(in the rows, 128 means zero)
Each row has a class, written as a number after it.
[152, 128, 135, 125, 146, 125, 109, 138, 150,  72, 110, 103, 148, 122, 159,
 123, 125, 122, 105, 111, 113, 122, 189, 137, 155, 126, 125, 146, 123, 115,
 142, 165, 132, 147, 126,  95]
9
[129, 119,  82, 130, 105, 118, 111, 134, 138,  99, 123, 156, 126, 132, 131,
 163, 111, 144, 117, 159, 159, 117, 182,  97, 128, 125, 132, 156, 106, 125,
 161, 171, 127, 124, 140, 110]
4
[147, 104, 152, 117, 104, 108, 115, 111, 159, 149,  89, 123, 148, 109, 127,
 142, 130, 124, 148, 163, 138, 151, 136, 131, 134, 177, 141, 120, 144, 147,
 138,  79, 118, 149, 123, 160]
0
[149, 139, 114, 130, 124, 135,  88,  75, 123, 171,  86, 160, 130, 105, 108,
 137, 108, 121, 110, 120, 166,  80, 125, 118, 110, 103, 141, 123, 103, 191,
 122, 152,  86, 134, 138, 130]
5
[ 99, 118, 122, 127, 102, 132, 115, 110, 164, 187, 113,  91, 115,  95, 128,
 138, 130, 150, 126, 150, 146, 138, 152, 139, 103, 116, 117, 116, 113, 167,
 114, 103, 109, 108, 124, 131]
9
[168, 142, 117,  95, 158, 138, 103, 140, 117, 111, 131, 130, 128, 110, 114,
 145, 124, 170, 138, 144, 114, 100, 136, 103, 162,  97, 166, 109,  60, 142,
 142, 112,  87, 162, 141, 115]
9
[118, 123, 129, 130, 163, 121, 103, 114, 132, 134, 130, 133, 116, 123, 118,
 155, 114, 106, 157, 200, 139, 126, 173,  97, 137, 136, 145, 119, 109,  71,
 136, 164, 155, 125, 141, 108]
4
[131, 108, 127, 162, 130, 127, 131, 188, 182, 103, 125, 138, 134, 129, 167,
 145,  95, 166,  82,  92, 151,  98, 159, 120, 127, 135, 164, 141, 135, 147,
 130, 135, 196, 161, 104, 105]
0
[149, 121, 147, 140, 144,  81, 100, 108, 110,  79, 112, 137, 149, 118, 122,
 112, 106,  67, 142, 132, 118, 150, 189, 111, 117,  89, 166, 126, 114, 114,
 124, 137, 141, 143, 121, 124]
1
[169, 132, 162, 154, 122, 113, 125,  88,  60, 155, 125, 133, 123, 104, 110,
 142, 174, 109, 125, 155, 135, 121, 140, 104,  86,  74,  54, 119, 175, 174,
 109, 119,  90,  89, 133, 154]
3
[145, 102,  54, 146, 120, 120, 147, 139, 149, 106,  87, 125, 132, 144, 136,
 115, 146, 143, 106, 118, 118, 127, 159, 114, 130, 133, 137, 131, 113, 187,
 115, 142, 135, 162, 117, 140]
3
[136, 127, 140, 116, 100, 119, 141, 164, 105, 110, 152, 131, 141,  98, 123,
 142, 150,  67, 160, 185,  99, 124, 161, 140, 127, 112, 131, 127,  90, 120,
 126, 120, 111, 131, 133, 113]
10
[111, 117, 143, 135,  84, 129, 136, 128, 102, 147, 162, 129, 114, 154, 137,
 162, 181, 147, 134, 153, 126, 111, 146, 126, 134, 109,  85, 140, 129, 109,
 125, 120, 133, 128, 107, 103]
10
[ 94,  99,  93, 106, 122, 132, 127, 115, 120, 163, 114, 112, 124, 135, 111,
 143, 142, 166, 115, 137, 138, 120, 152, 149, 120, 172, 142, 124, 131, 134,
 116, 122, 101, 123, 137, 131]
10
[120, 151, 139, 117, 124, 110, 135, 169, 107, 192, 134, 146, 121, 120, 145,
 180, 149, 120,  82, 168, 128, 140, 152, 129, 122, 158, 130, 135, 129, 102,
 138, 157,  81, 156, 129, 145]
3
[154, 143, 165, 136, 177, 113, 108,  87, 119, 126, 132, 121, 111, 148, 136,
 156, 122, 176, 119, 148, 148, 122, 149, 111, 108, 127, 153, 110, 116,  74,
 151, 139, 143,  94, 140, 122]
7
[169, 105, 117, 132,  31, 115, 135, 136, 117, 165, 149, 139, 128, 120, 116,
 142, 114, 159, 131, 141, 138, 113, 186, 105, 141, 131, 151, 141, 143, 147,
 107,  79,  84, 150, 145, 114]
6
[108, 121, 142, 133, 138, 117, 137, 134,  76,  59, 115, 110, 141, 131, 125,
 133, 168, 134, 176, 157, 124, 141, 187, 138, 124, 161, 135, 137, 101,  99,
 118,  99, 137,  84, 148, 143]
9
[149,  91,  75, 127, 132, 129, 119, 118, 143,  16, 119, 133, 155, 146, 127,
 140, 137,  82, 123, 163, 142,  94, 162, 147, 142, 115, 151, 164,  95, 176,
 115, 146, 115, 130, 159, 123]
9
[ 99, 159, 137, 124, 125,  89, 107, 142, 122, 104, 104, 148, 144, 117, 140,
 131, 157, 158, 140, 143, 125, 145, 163,  99,  94, 122, 162, 130, 111, 161,
 124,  97, 130, 143, 105, 153]
3
[127, 113, 123, 124, 130, 100, 146, 141, 154, 180, 120, 116, 135, 144, 117,
 153, 119, 149, 106, 117, 137, 112, 149, 165, 113, 193, 168, 152, 163, 109,
 100,  88, 130, 165, 127, 138]
0
[165, 114, 147, 142,  90, 111, 122, 128,  82,  70,  94, 146, 132, 112, 116,
 134, 123, 162, 172, 133, 137, 141, 154,  80, 160, 139, 146, 125, 142, 119,
 101,  88, 110, 117, 135, 143]
3
[136, 120, 137, 139, 119, 124, 122, 123, 121, 103, 100, 119, 107, 108, 134,
 136, 146, 147, 132, 183, 155, 130, 209, 104, 103, 121, 123, 141, 148, 115,
 103, 130, 142,  97, 142, 125]
8
[127, 138,  94, 151, 129, 150, 111, 118, 134, 101, 123,  95, 145, 127, 140,
 128, 136, 138, 149, 144, 142, 116, 115, 116, 152, 135,  83, 132, 149, 141,
 111, 159, 164,  84, 143,  98]
7
[126, 144,  95, 142, 108, 147, 107, 123, 146, 108,  85, 152, 126, 126, 129,
 106, 122, 127, 102, 122, 112,  89, 136, 116, 133, 168, 104, 165, 153, 141,
 152, 180, 127, 133, 146, 119]
4
[124, 123,  80, 127, 150, 131,  97, 120, 121,  91, 117, 124, 157, 124, 111,
 101, 121, 108, 162, 170, 106, 145, 129,  82, 142, 146, 112, 120, 145, 150,
 124, 119, 174, 162, 109, 147]
8
[126, 124, 136, 149, 137, 139, 128, 151,  71, 108, 125, 118, 127, 105, 129,
 126, 163, 200, 102,  91, 108, 137, 179,  84, 134, 109,  72, 123, 151, 120,
 125, 129, 114, 132, 125, 127]
2
[123, 104, 105, 136, 126, 110, 143,  82, 114, 174, 131, 136, 112, 134, 117,
 140, 116,  99, 134, 140, 171, 161, 165, 121, 141, 109, 136, 111, 128, 103,
  92, 166, 119, 148, 104,  98]
2
[127, 158, 128, 103,  96, 108, 140, 126, 108,  76, 147, 118, 153, 108, 100,
 113, 124, 144, 167, 123, 132, 141, 159, 148, 119,  95, 132, 133, 149, 114,
 126, 103, 118, 102, 135, 106]
6
[161, 103,  83, 150,  72, 137, 132, 135, 109, 110, 137, 133, 114, 145, 141,
 163, 120, 127, 112, 135, 168, 127, 132, 116, 187, 104,  94, 147, 126, 131,
 119, 196, 110, 124, 140,  92]
1
[143,  88, 127, 152, 141, 113, 126,  93, 129, 174,  97, 149, 113, 149, 114,
 173, 127, 102, 150, 170, 208, 124, 128, 128, 149, 157, 156, 121,  90, 132,
 113, 185, 116, 118, 146, 138]
5
[161, 120, 107, 148, 102, 144, 129, 147, 164,  81,  89, 162,  96, 115, 148,
  75, 104, 168,  89, 121, 134, 125, 175,  94, 162, 101, 123, 127, 155, 182,
 166, 213, 153, 139, 115, 103]
1
[ 96, 123, 150, 143,  94,  93, 101, 149, 114,  81, 136, 122, 144,  94, 133,
 173, 119,  85, 142, 148, 142, 173, 178, 123, 121,  90, 162, 132,  79,  89,
  96, 114, 118, 127, 122, 127]
1
[ 99, 116, 131, 126, 124, 125, 120, 169, 146, 139, 143, 140, 141, 139, 135,
 148, 113,  87, 105, 128, 119, 135,  88, 131, 143, 143, 161, 155,  95, 112,
 124, 128, 105, 157, 147, 134]
0
[156,  93, 131, 130, 143, 107, 117, 131, 114,  98,  99, 134, 152, 155, 145,
 123, 161, 164, 132,  97, 152, 130, 138,  98, 149, 130, 132, 142, 161, 205,
 124, 111, 111, 125, 138, 146]
3
[128, 129, 121, 138,  88, 129, 132, 148, 122, 107, 116, 156, 145, 123, 134,
 113, 143, 108, 151, 142, 121, 106, 194, 129, 143, 150, 149, 150, 117, 174,
  96, 111, 134, 157, 120, 125]
5
[141, 127, 177, 124, 159, 114, 113, 155, 142,  47, 122,  98, 127, 105, 139,
 129, 147, 162, 126, 178,  96, 170, 207, 122, 149, 162, 162, 113, 140,  80,
  96, 113, 124, 148, 123, 159]
9
[180, 156,  98, 141,  74, 119, 117, 149, 125, 128, 105, 125, 168, 120, 166,
 166, 139,  97,  91, 134, 119, 148, 157, 122, 151, 169, 104, 144, 147,  92,
 122, 147, 110, 158, 111, 133]
7
[110, 101, 118, 139, 102, 102, 129, 157, 165, 168, 116, 107, 142, 148, 107,
 107, 134, 148, 130,  95, 111, 125, 136, 116, 134, 138, 150, 160, 144, 116,
 118, 101, 122, 151, 154, 126]
6
[128, 146, 157, 114, 121, 120, 148, 110, 134, 118, 136, 116, 115, 133, 105,
 137, 166, 175, 158, 128, 130, 119, 137, 159, 122, 114, 165, 108,  92, 113,
 123,  84, 124, 141, 119, 115]
6
[109, 108,  96, 150, 144, 125, 122, 106, 124,  36, 120, 148, 117, 160, 144,
 117, 126, 136, 101, 146, 136, 160, 142,  89, 119,  91, 138, 121, 112, 135,
 135, 175, 153, 111, 121, 146]
3
[100, 134, 120, 117, 162, 111, 135, 148, 116, 111, 101, 111, 155, 112, 121,
 130, 166, 152, 127, 108, 102, 130, 200, 146, 129, 167, 107, 142, 102, 116,
 171, 141, 146, 162, 109, 108]
0
[154, 123, 125, 128, 123, 121, 121, 120, 144, 242, 127,  95, 132, 110, 164,
 157, 101, 101, 127, 142, 136, 143, 128, 116, 141, 130, 121, 101,  92, 114,
 147, 145, 113, 157, 131,  98]
2
[173, 170, 114, 102, 150, 119, 135, 168,  82, 128, 137, 138, 152,  96,  99,
 146, 158, 150, 139, 122, 133, 154, 134, 119, 157, 114, 129, 107, 143, 132,
  96, 124,  76, 142, 115, 133]
7
[127, 149, 163, 131, 121, 111, 123, 140, 103, 126, 126, 152, 118, 134, 123,
 135, 145, 137, 161, 150, 157, 124, 143, 116, 137, 159, 147, 153, 174, 112,
  81, 110, 140, 141, 114, 126]
8
[138, 102, 103, 151, 151, 173, 135, 121, 145,  89, 154, 112, 121, 164, 151,
 154, 148, 132,  73, 127, 144,  89,  87, 151, 118, 109, 118, 134, 109, 172,
 121, 144, 125,  85, 167, 128]
7
[119, 144,  90, 123,  81, 131, 119, 127, 124, 226, 138, 145, 133, 124, 118,
 158, 128,  96, 116, 124, 110, 108, 126, 107, 109,  84,  78, 145, 106, 123,
 165, 111, 109, 150, 115, 111]
4
[146, 159, 147, 104,  53, 135, 108, 153, 105, 108,  98, 158, 160,  96, 144,
 125, 124, 133, 162, 125, 125, 116, 147, 114, 150, 156, 196, 121, 103, 133,
 129,  63,  97, 143, 145, 123]
6
[199, 151, 128, 112, 138, 106, 129, 141, 124, 151, 109, 130, 148, 109, 110,
 133, 140, 100, 136, 146, 126, 128, 132, 132, 128, 130, 166, 124, 146, 134,
  86, 101,  77, 133, 150, 146]
7
[135, 131, 159, 118, 138,  93, 136, 112, 134, 166, 116,  95, 138, 112, 130,
 132, 143,  88, 113, 164, 119, 146, 171, 162,  88, 142, 116, 138, 201, 123,
  95, 111, 100, 113, 142, 151]
3
[110, 139, 143, 130, 129,  96, 139,  88,  81,  79, 131, 123, 122, 155, 106,
 145, 154, 120, 152, 130, 136, 177, 144, 147, 106, 145, 134, 138, 122,  61,
  90, 100, 128, 132,  95, 153]
8
[129, 164, 157, 126, 113, 103, 153, 174, 109,  69, 156, 151, 117, 113, 146,
 157, 150, 164, 133, 151, 121, 134, 189, 134, 128, 134, 173, 136,  80,  96,
 117, 123, 116, 170, 110, 112]
2
[133, 163, 148, 127, 178,  87, 124, 143,  95, 113, 128, 116, 144, 110, 117,
 153, 189, 148, 131, 145, 145, 130, 175, 139, 107, 128, 109, 143, 146, 132,
  94, 158, 120, 135, 120, 121]
0
[203,  94, 148, 126, 145, 123, 126,  85, 133,  90, 135, 147, 122, 142, 122,
 141, 131,  99, 108, 141, 127, 116, 168, 127, 127,  97, 130, 123, 134, 149,
 144, 124, 104, 147, 126, 133]
4
[113, 153,  71, 125,  63, 155, 159, 151, 122, 152, 113, 127, 136, 133, 140,
 108, 166,  83, 143, 168, 104, 119, 167, 141, 141, 114,  71, 155, 149, 128,
  98, 136, 138, 120, 133, 116]
5
[ 93, 106, 147, 121, 133, 114, 109, 112,  95,  88,  94, 171, 146, 126, 105,
 133, 149, 107, 164, 162, 110, 123, 172,  91, 141, 145, 138, 135, 106, 119,
 175, 101, 134, 146, 125, 141]
3
[146, 167, 103, 129, 130, 126, 130, 126, 150, 113, 111, 107, 136, 101, 110,
 129, 124, 150, 145, 137, 125, 137, 131, 132, 140, 131, 112, 115, 142, 100,
 120, 146, 145, 124, 112, 112]
7
[147, 116,  91, 124,  91, 118, 140, 156,  94, 164, 127, 116, 148, 117, 118,
 161, 112, 105, 150, 136, 123, 144, 131, 127, 142, 143, 146, 105, 116,  78,
  92, 102, 122, 143, 116, 129]
10
[149, 131,  92, 113, 139, 110, 124,  80,  99, 170, 111, 143, 137, 156, 125,
 122, 159, 123, 116, 124, 139, 130, 142, 116, 120, 106, 129, 117, 169, 185,
  89, 114, 106, 156, 101, 140]
3
[152, 168,  90, 135, 130, 100,  90,  84,  95, 145, 173, 130, 143, 128,  89,
 160,  78, 156, 123, 139, 139, 102, 113, 113, 104, 144, 147, 132, 138, 131,
  92, 121, 102, 139, 129, 124]
7
[ 98, 108, 118, 123,  87, 130, 130, 115, 148, 208, 114, 156, 124, 166, 128,
 166, 154,  93, 160, 194, 147, 126, 162, 112, 174, 133, 120, 135, 135,  72,
 120, 114, 163, 169, 101, 122]
5
[145, 109, 101, 129, 113, 172, 126, 123, 120,  89, 121, 145, 127, 125, 152,
 138, 141, 104, 108, 135, 128, 130, 163, 114, 162, 113, 101, 116, 118, 144,
 140, 156, 127, 132, 118, 111]
4
[141, 124, 104, 167,  98, 144, 111, 146, 152,  87,  59, 148, 118, 123, 135,
 141, 135, 173,  94, 112, 115, 112, 145,  90, 136, 169, 123, 140, 129,  99,
 138, 141, 148, 153, 122, 153]
4
[156, 148, 136, 114, 109, 107, 132, 113, 128,  93,  60, 125, 113, 140, 137,
 130, 191, 152, 153, 165, 129, 134, 189, 121, 120, 134, 140, 150, 121,  81,
 114, 105, 129, 137, 125, 135]
8
[107, 114,  81, 138, 141, 138,  79, 108, 142,  83,  94,  95, 146, 110, 129,
 151, 139, 139,  90, 159, 157, 120, 147, 125, 123, 136,  94, 148, 145, 154,
 105, 181, 106,  99, 160, 141]
9
[129,  99, 140, 116, 122, 118, 140, 129, 127, 213, 118, 142, 130, 151, 103,
 131, 125, 127, 130, 112, 122, 147, 154, 118, 159, 133, 130, 126, 152,  89,
 128,  94, 111, 167, 111, 148]
5
[154, 143, 125, 159, 103, 136, 154, 115,  52, 110, 144, 130, 107, 127,  99,
 136, 151, 167, 173, 161,  94,  97, 131, 104, 139, 148,  86, 118, 125, 122,
 116,  98, 141, 126, 125, 128]
3
[125,  97,  70, 142, 131, 160, 126,  99, 110, 132, 109, 124, 140, 146, 102,
 141, 120, 128, 107, 136, 128, 106, 137, 108, 125, 117, 121,  94, 150,  76,
 132, 115, 174, 129, 137, 139]
6
[138, 115,  87, 102, 123, 134, 144, 141, 108, 114,  79, 136, 146, 121, 135,
 124, 121, 126, 115, 107, 165, 138, 144, 145, 121, 123, 142, 110, 153, 129,
 135, 151, 123,  84, 134, 130]
10
[185, 128, 125, 127, 105, 105, 153, 128,  86,  86, 144, 106, 124, 143, 126,
 165, 126, 173, 157, 161, 147, 154, 138, 134, 117, 173, 143, 129, 125, 104,
 111,  73, 116, 114, 135, 165]
8
[169, 128, 112, 123, 166, 121, 110,  85, 106, 120, 114,  78, 123, 129, 125,
 145, 119, 191,  95, 116, 139, 151, 168, 118, 132, 105,  88, 106, 150,  79,
 134, 164, 110, 108, 127, 127]
9
[132, 190, 138, 137, 144,  82, 136, 148, 107,  35, 112, 127, 128, 124, 108,
 131, 153, 171, 176, 146, 127, 145, 154, 118,  94, 117, 144, 143, 136,  63,
  93, 107, 182, 133,  94, 143]
8
[125, 158, 101, 134, 111, 133,  87, 131, 128,  74,  87, 120, 116, 110, 145,
 117, 135, 196, 106, 129, 150, 147, 138,  96, 151, 109, 116, 129, 145, 147,
 107, 193, 112, 109, 139, 122]
1
[143, 125, 118, 124, 110, 154, 158,  75, 112, 140,  98, 137, 106, 131, 125,
  87, 153, 121, 111, 108,  90, 127, 154, 127, 126,  87,  82, 111, 124, 122,
 161, 127, 118, 145, 109, 113]
2
[103, 142, 179, 153,  95, 137, 138, 149,  96, 120, 114, 153, 111, 103, 126,
 113, 134, 150, 132, 136, 126, 120, 179, 116, 110, 153, 151, 118, 133,  85,
 140, 124, 147, 101, 141, 125]
6
[144, 122, 104, 168, 137, 129, 147, 126, 109, 108, 136, 130, 104, 120, 124,
 125, 102, 170,  78,  91, 145, 137, 123, 125,  98, 126, 117, 118,  95, 159,
 137, 188, 124, 115, 122, 130]
0
